11,35,34,13  k438
76,-92,-62,-57  k526
-10,-105,-18,49  k616
-10,-105,-20,-19  k171
find: -10,-105,-18,49
k616
present: 35,34,13
yes
find: -10,-105,-20,-19
k171
succ: 35
34
find: -10,-105,-18
k616
loc: 49
k616, 4
loc: -18
k616, 3

31,17,5,2,29,-7 = k858
-40,-25,12,-35,25,14 = k207
4,1,-19,10,0,-20 = k805
23,10,-23,27,-11,-37 = k748
-5,-1,-8,-13,-60,-14 = k154
-7,1,4,-18,-89,13 = k416
-2,18,-1,31,42,0 = k623
-6,-5,18,-4,43,21 = k766
-2,-1,18,0,40,19 = k458
succ: 43
21
find: 23,10,-23,27,-11,-37
k748
next: -2,-1,18
0,40
find: 18,0,40,19
k458

79,-22,17,32,-66,-7,-43,2,-69,-3,-71,-47,39,32,22,-31,30,-80,-67,37 -> k269
50,-4,-35,-61,-72,63,53,-81,71,-62,82,50,52,48,20,38,27,-49,-42,46 -> k65
-57,-1,33,46,90,-75,-50,82,-57,49,64,-66,-56,-40,-41,-79,-22,38,24,-30 -> k918
85,3,-11,22,-93,61,-27,-87,-17,32,0,74,-11,-14,-25,74,-19,33,-60,7 -> k919
-61,-12,-10,-45,83,-62,16,81,50,-51,-20,-66,21,14,29,-65,22,-71,-55,-13 -> k72
-71,2,15,-57,77,-62,-22,79,-22,17,32,-66,-7,-6,2,-71,-3,-11,-21,53 -> k141
32,-8,52,66,-57,30,-21,-55,-70,50,64,33,-48,-45,-21,32,-20,81,54,-33 -> k222
loc: 71
k65, 9
succ: -56
-40
next: 79,-22,17,32,-66,-7,-6,2,-71,-3
-11,-21
succ: -42
46
loc: 83
k72, 5
succ: 54
-33

66,-92,-103,-39,72,-57,64,72,68,-58,58,-98,51,-107,-46,-58,-81,-53,-100 -> k662
66,-65,-57,-85,71,-87,55,81,45,31,70,-62,71,-52,-75,-95,-79,-84,-59 -> k954
-45,77,106,-28,-43,-47,-56,-44,-67,78,-4,109,-9,94,-51,-26,-3,-9,92 -> k197
-44,105,93,-46,-56,-55,56,61,79,2,77,59,22,103,-55,-28,-16,-22,81 -> k187
-67,79,27,-70,56,-103,59,56,2,77,79,22,61,29,-80,-96,-85,-89,22 -> k335
find: 59,56,2,77,79,22,61
k335
loc: -16
k187, 17
present: -85,71,-87,55
yes
find: -67,78
k197

-60,90,96,-21  k25
-64,11,-9,74  k740
-66,85,79,-1  k727
13,61,70,9  k906
6,6,14,-84  k212
-33,-64,-55,58  k742
63,-63,-63,-69  k538
86,-81,-73,-30  k809
50,21,22,-100  k218
14,-86,47,-77  k496
present: -66,85
yes
find: 14,-84
k212
find: -73,-30
k809
loc: -9
k740, 3
present: 49,21,22,-100
no

-30,15,-15,-22,-20,18,-18,-12,-10,-23,-30,-14,2,29,10,-54,36,-23,55,10,50,26,36,-8,-14,16,10,32 : k981
2,-8,36,4,23,24,-4,18,-22,-1,-1,-16,-4,5,-2,9,-25,-17,14,37,29,-7,0,-12,18,-25,11,34 : k153
-48,17,15,-19,23,-33,10,13,0,12,12,47,16,-4,-26,-14,-22,-23,-1,11,-23,-21,-12,28,-48,21,-18,12 : k182
-4,-13,-18,-20,-11,14,-3,3,10,-48,-18,35,5,-4,19,33,32,23,27,-24,-10,-13,-16,-15,25,-21,38,27 : k692
-25,-46,0,29,-19,-50,1,28,26,-3,39,13,-15,1,45,21,19,-13,84,-20,3,-30,2,16,5,-3,-35,-18 : k319
-22,-2,-39,28,4,6,-10,-22,-22,9,-11,53,-12,-28,21,-7,-25,-29,-21,2,-12,21,15,70,2,-66,-54,-54 : k253
5,-16,-9,8,8,-11,-13,9,-13,14,-18,18,1,15,7,23,40,-30,-27,64,12,6,-16,-20,-21,-21,-22,-11 : k351
43,2,7,-25,24,13,12,-6,-23,22,-21,7,27,30,27,17,-45,-12,-5,9,29,-15,6,-1,-12,-16,18,10 : k76
-19,-13,10,19,-11,-32,40,11,-19,-30,-7,17,3,26,17,-19,-20,20,-1,42,2,-3,12,9,10,-16,34,-7 : k46
-16,0,-11,-39,15,-29,-10,-25,28,-26,27,-6,-1,-7,-16,4,-37,-3,-32,-37,27,28,-1,-51,11,0,49,-16 : k691
-5,43,44,28,18,4,-2,-27,-30,0,-51,13,-12,29,-26,-26,26,27,-32,-4,-11,15,23,11,50,31,30,20 : k87
find: 23,27,-24,-10,-13,-16,-15,25,-21,38
k692
find: 42,2
k46
next: 5,-4
19,33
succ: -50
1
find: -13,9,-13,14,-18,18
k351

23,18,44,3,13,29,32,31 = k504
-7,-26,24,1,-26,55,-48,-32 = k996
-107,22,24,-25,59,-25,61,-21 = k411
13,45,-43,0,44,50,80,58 = k722
23,18,-26,3,59,-21,61,-16 = k646
54,-44,17,15,-65,-21,-90,-29 = k927
succ: 54
-44
find: 1,-26,55
k996
loc: 29
k504, 6
succ: 45
-43

-16,-14,1,-2,18,-10,0,-30,-17,-10,17,9,-40,-1,-7,27,-2,-31,-37,11,-28,6,-7,-37,-30,0,-11,35,-2,9,-2,-29,5,13,-6,-27,37,6,-30,10,4,15,24,-7,21,-5,-8,-4,24,5,-14 -> k836
9,-40,-4,-41,15,34,-29,13,-17,-38,50,33,9,-28,10,1,108,-20,-56,14,-57,21,-86,-9,46,-3,3,43,-46,-90,-8,-18,-7,-66,46,-66,-71,64,-52,-97,-24,-22,-46,-19,-1,3,71,-98,62,-25,35 -> k681
9,-37,25,-34,7,-17,-15,27,-15,27,-18,-21,6,-15,-37,-22,-8,29,-35,-5,-30,57,4,-38,48,-5,27,-21,-38,-33,-45,12,4,33,26,4,-21,28,-29,-14,-19,-1,-3,-11,-32,-10,13,-15,11,-17,18 -> k640
succ: -27
37
next: 9,-40,-1
-7,27
find: -9,46,-3,3,43,-46,-90,-8,-18,-7,-66
k681

25,-9,93,-4,30,-25,4,66,4,25,37,-21,47,3,53,30,-38,-22,-69,-18,6,2,15,2,48,3,-70,-15,-50,16,12 = k783
-49,-18,-22,20,26,-40,-12,-55,4,-39,5,-22,11,-30,27,-14,-3,21,29,8,57,107,18,-38,73,26,-16,10,30,14,5 = k61
4,26,37,-40,3,-64,2,-62,31,-23,-26,-22,64,-44,-2,-11,0,52,73,-24,51,-15,40,21,-70,-8,58,-12,38,14,-23 = k721
-11,-15,23,-37,-18,-31,-13,-43,2,-7,26,3,-7,6,36,-37,-39,17,-41,-28,4,-41,21,35,31,11,-29,46,-6,-13,33 = k89
-49,-18,-22,20,26,-40,-12,-55,4,-39,5,-22,11,-30,27,-14,-3,21,29,8,57,107,18,-27,73,26,-16,10,30,14,5 = k467
find: 4,25,37
k783
loc: -6
k89, 29

-50,-57,-38,78,53,-8 = k529
-50,-57,-38,78,53,33 = k464
84,17,-38,78,8,-48 = k634
-20,-59,57,-3,-6,96 = k453
present: 8,78,-38,17
no
find: -50,-57,-38,78,53,33
k464
next: 84,17
-38,78

-21,31,-28,-7,-21,14,17,67,25,-15,-5,19,-32,-32,-40,8,-30,-1,36,-28,12,-36,-19,3,-31,-18,0,-42,39,-6,-32,18,-13,1,-25,32,-8,14,4,-31,-13,-36,-3,15,3,-15,-13,31,-7,30,2,79,56,61,36,31,-3,-20,-15,-14 = k413
13,28,2,-11,22,25,-39,7,-1,53,19,16,9,-21,8,14,-6,25,17,14,12,13,-20,-28,-2,46,-14,-13,-4,14,-3,25,8,9,20,-24,18,-4,-6,32,17,27,-22,9,21,-19,2,-14,14,-10,-6,29,-1,34,28,18,-12,-5,4,-6 = k523
-21,31,-28,-7,-21,14,17,67,25,-15,-5,19,-32,-32,-40,8,-30,-1,36,-28,12,-36,-19,3,-31,-18,0,-42,39,-6,-32,18,-13,1,-25,11,-8,14,4,-31,-13,-36,-3,15,3,-15,-13,31,-7,30,2,79,56,61,36,31,-3,-20,-15,-14 = k652
11,29,-35,7,-18,20,28,34,43,-7,-18,15,-18,4,-25,-3,-11,-24,42,-49,-8,-51,-14,-5,-30,-8,13,-39,10,21,-34,37,-3,3,-7,32,-33,-6,5,7,42,-78,-7,10,-8,10,-23,-1,13,22,12,71,40,60,28,46,36,-45,-4,-12 = k682
present: -36,-13,-31
no
loc: 37
k682, 32
present: -6,5
yes
succ: 16
9
next: 22,12
71,40

-62,17,-19,-102 = k364
-62,-101,-19,-102 = k750
-20,-102,99,27 = k582
present: -102,-19,-101
no
find: -62,17,-19,-102
k364
loc: 99
k582, 3
loc: 17
k364, 2
loc: -20
k582, 1

6,3,50,-20,-17,-35  k472
15,-17,42,-14,-15,-3  k937
-4,22,3,-4,-31,-10  k905
20,-34,-21,14,-20,83  k360
25,-17,31,13,-58,43  k69
present: 3,50,-20
yes
loc: 14
k360, 4
loc: -58
k69, 5

-30,-5,13,-12,24,-3,24,6,25,-32,-24,2,26,65,-4,-11,19,5,-44,41,14,19,25,-50,-10,-36,73,17,-37,-25,25,14 : k585
-30,9,13,-43,16,-39,29,6,25,2,-8,0,26,16,-3,-38,19,5,-58,41,14,30,25,-50,-10,-20,65,8,-10,-36,-27,-12 : k627
-21,-26,9,53,24,62,-46,-1,20,-36,-24,2,24,65,-14,34,19,5,38,22,-10,-23,12,-24,-10,-36,22,17,-42,27,35,16 : k168
-30,-5,13,7,24,18,19,6,25,-36,-24,2,26,67,-4,1,19,5,-32,41,14,14,25,-50,-10,-36,73,17,-41,-20,35,16 : k510
-30,-7,13,25,24,37,2,6,25,-36,-24,2,26,67,-4,13,19,5,-9,41,14,5,25,-50,-10,-36,73,17,-41,-10,36,16 : k577
-30,5,13,-31,24,-25,31,6,25,-14,-20,2,26,48,25,-28,19,5,-57,41,14,28,25,-50,-10,-32,73,14,-22,-35,-1,-1 : k342
-30,9,13,-43,16,-39,29,6,25,2,-8,0,26,65,34,-14,19,5,-58,41,14,30,25,-50,-10,-36,80,17,-41,-20,35,16 : k655
find: 65,-14,34
k168
find: -30,5,13,-31,24,-25,31,6,25,-14,-20,2,26,48,25,-28,19,5,-57,41,14,28,25,-50,-10,-32,73,14,-22,-35,-1,-1
k342
present: 73,-36,-10,-50
no

